103	144	139	107	112	120	110	89	135
107	137	130	106	113	156	128	102	127
102	131	123	104	109	115	107	98	118
105	123	116	105	116	119	113	98	126
101	148	108	101	145	159	122	102	124
106	117	107	102	111	120	114	101	110
107	159	132	103	116	155	128	113	113
106	162	142	104	110	140	120	89	117
|
107	137	130	106	113	156	128	102	127
105	123	116	105	116	119	113	98	126
106	117	107	102	111	120	114	101	110
106	162	142	104	110	140	120	89	117

117	123	103	120	118	111
130	138	95	88	156	92
116	123	97	98	119	103
110	109	95	94	111	105
|
130	138	95	88	156	92
110	109	95	94	111	105

101	102	106	120	73
101	112	160	120	73
|
101	112	160	120	73

76	140	89	123	116
117	140	154	83	69
113	109	90	91	105
94	104	83	84	86
75	113	59	94	160
153	162	107	129	106
118	87	132	117	121
41	46	82	75	77
118	113	154	121	70
143	64	174	62	89
97	49	99	72	114
|
117	140	154	83	69
94	104	83	84	86
153	162	107	129	106
41	46	82	75	77
143	64	174	62	89

78	88	128	46
113	108	91	136
100	94	154	77
60	67	133	29
87	83	157	52
71	74	116	47
145	138	144	159
148	140	134	159
116	110	163	99
119	119	49	143
|
113	108	91	136
60	67	133	29
71	74	116	47
148	140	134	159
119	119	49	143

90	130	67	61	80
112	71	111	148	126
99	91	162	89	92
89	130	74	57	78
111	69	124	144	123
104	79	158	113	105
88	130	75	56	77
90	129	65	61	80
112	76	85	149	126
|
112	71	111	148	126
89	130	74	57	78
104	79	158	113	105
90	129	65	61	80

99	76	99	129	94	79	65	111	112	56
84	126	107	151	69	87	96	87	132	86
81	156	68	46	120	108	167	128	91	86
92	117	138	110	83	114	72	143	108	151
|
84	126	107	151	69	87	96	87	132	86
92	117	138	110	83	114	72	143	108	151
---
78	88	150	90	54	76	83
107	98	95	98	94	99	104
108	107	101	102	100	102	99
97	94	98	90	98	100	100
106	98	96	94	94	101	97
85	121	136	116	74	148	89
99	93	99	92	97	98	95
103	110	103	114	100	102	106
105	84	91	88	104	85	102
102	157	110	87	113	85	100
100	100	99	100	96	99	103
|
76	83	78	88	150	90	54
99	104	107	98	95	98	94
102	99	108	107	101	102	100
100	100	97	94	98	90	98
101	97	106	98	96	94	94
148	89	85	121	136	116	74
98	95	99	93	99	92	97
102	106	103	110	103	114	100
85	102	105	84	91	88	104
85	100	102	157	110	87	113
99	103	100	100	99	100	96

67	85	152	76	81	99	115	82	72	71	106	88	74	126	75	146
112	73	152	94	59	92	120	116	85	114	69	111	93	111	41	106
122	119	97	127	86	91	109	150	107	114	116	75	93	72	115	34
62	123	97	87	116	101	117	103	81	57	144	59	62	107	135	114
|
75	146	67	85	152	76	81	99	115	82	72	71	106	88	74	126
41	106	112	73	152	94	59	92	120	116	85	114	69	111	93	111
115	34	122	119	97	127	86	91	109	150	107	114	116	75	93	72
135	114	62	123	97	87	116	101	117	103	81	57	144	59	62	107

95	38	95	127	157	122
114	105	102	87	81	103
|
157	122	95	38	95	127
81	103	114	105	102	87

135	113	72	82	134
93	119	64	86	95
44	131	76	154	104
76	114	136	74	64
97	47	58	43	39
132	107	126	57	109
|
82	134	135	113	72
86	95	93	119	64
154	104	44	131	76
74	64	76	114	136
43	39	97	47	58
57	109	132	107	126

64	120	101	98	92
83	123	110	92	96
109	56	93	98	41
132	106	137	67	124
157	176	65	163	29
88	107	121	79	108
|
98	92	64	120	101
92	96	83	123	110
98	41	109	56	93
67	124	132	106	137
163	29	157	176	65
79	108	88	107	121

87	78	99	154
120	106	128	113
125	51	134	60
91	63	62	99
118	79	57	149
|
99	154	87	78
128	113	120	106
134	60	125	51
62	99	91	63
57	149	118	79

94	109	101	76	125	107	100	100	100	99	74	98	100	100	121	100
92	115	93	93	130	128	147	100	100	111	77	84	115	37	112	100
100	100	104	70	121	96	142	145	118	95	74	103	146	100	124	91
100	102	107	66	116	100	135	139	118	100	76	109	151	88	125	90
101	100	117	55	95	54	100	104	100	75	86	130	162	142	127	85
|
121	100	94	109	101	76	125	107	100	100	100	99	74	98	100	100
112	100	92	115	93	93	130	128	147	100	100	111	77	84	115	37
124	91	100	100	104	70	121	96	142	145	118	95	74	103	146	100
125	90	100	102	107	66	116	100	135	139	118	100	76	109	151	88
127	85	101	100	117	55	95	54	100	104	100	75	86	130	162	142
---
124	126	113	56	140	109	48	127	130	28
144	71	55	142	143	136	126	156	94	37
60	54	68	109	83	72	82	161	89	122
|
28	124	126	113	56	140	109	48	127	130
37	144	71	55	142	143	136	126	156	94
122	60	54	68	109	83	72	82	161	89

58	79	140	124	109	85
60	74	140	123	112	79
48	128	138	94	98	107
67	79	107	106	134	146
46	118	139	96	102	90
|
85	58	79	140	124	109
79	60	74	140	123	112
107	48	128	138	94	98
146	67	79	107	106	134
90	46	118	139	96	102

87	136	72	127	123	123	86	131	111	65	89	92
144	77	174	74	83	85	45	106	86	157	79	70
63	70	63	82	121	83	150	88	127	87	126	115
|
92	87	136	72	127	123	123	86	131	111	65	89
70	144	77	174	74	83	85	45	106	86	157	79
115	63	70	63	82	121	83	150	88	127	87	126

122	116	72	112	111	117	90	118	101	155
99	116	79	106	129	122	61	117	67	125
90	83	129	89	81	81	121	77	123	56
|
155	122	116	72	112	111	117	90	118	101
125	99	116	79	106	129	122	61	117	67
56	90	83	129	89	81	81	121	77	123

98	88	101	108	97	125	91	114	124	104	109	86	125	90	120	113
112	75	108	148	109	87	69	161	76	110	140	123	110	78	114	166
100	93	95	115	94	74	91	84	98	66	72	84	89	108	105	107
90	96	114	110	65	132	77	121	102	80	118	94	98	102	86	80
95	76	98	136	87	101	95	132	114	103	143	101	109	69	117	147
107	120	108	117	97	88	96	96	83	79	86	114	78	120	78	83
|
113	98	88	101	108	97	125	91	114	124	104	109	86	125	90	120
166	112	75	108	148	109	87	69	161	76	110	140	123	110	78	114
107	100	93	95	115	94	74	91	84	98	66	72	84	89	108	105
80	90	96	114	110	65	132	77	121	102	80	118	94	98	102	86
147	95	76	98	136	87	101	95	132	114	103	143	101	109	69	117
83	107	120	108	117	97	88	96	96	83	79	86	114	78	120	78

75	58	134	111	84	132	96	52	133	138	87	134	141	127	104	136
70	61	121	161	138	84	98	57	119	83	119	132	79	120	124	131
137	143	68	119	66	97	79	134	63	123	75	65	101	64	84	57
|
136	75	58	134	111	84	132	96	52	133	138	87	134	141	127	104
131	70	61	121	161	138	84	98	57	119	83	119	132	79	120	124
57	137	143	68	119	66	97	79	134	63	123	75	65	101	64	84

71	80	111	90	122
121	42	136	109	125
77	80	44	112	78
29	122	64	81	134
104	96	86	97	89
110	41	144	110	125
68	65	128	67	118
83	96	111	83	136
|
122	71	80	111	90
125	121	42	136	109
78	77	80	44	112
134	29	122	64	81
89	104	96	86	97
125	110	41	144	110
118	68	65	128	67
136	83	96	111	83

73	129	141	90	75	145	76
83	134	141	103	52	129	88
58	125	141	88	101	145	77
42	95	111	93	68	138	126
40	120	116	79	80	132	122
59	101	142	132	92	126	89
70	78	133	112	75	154	111
47	107	122	89	81	134	141
90	117	150	111	59	139	106
63	73	128	113	77	154	106
45	86	110	107	65	136	103
84	129	148	122	57	118	103
|
76	73	129	141	90	75	145
88	83	134	141	103	52	129
77	58	125	141	88	101	145
126	42	95	111	93	68	138
122	40	120	116	79	80	132
89	59	101	142	132	92	126
111	70	78	133	112	75	154
141	47	107	122	89	81	134
106	90	117	150	111	59	139
106	63	73	128	113	77	154
103	45	86	110	107	65	136
103	84	129	148	122	57	118
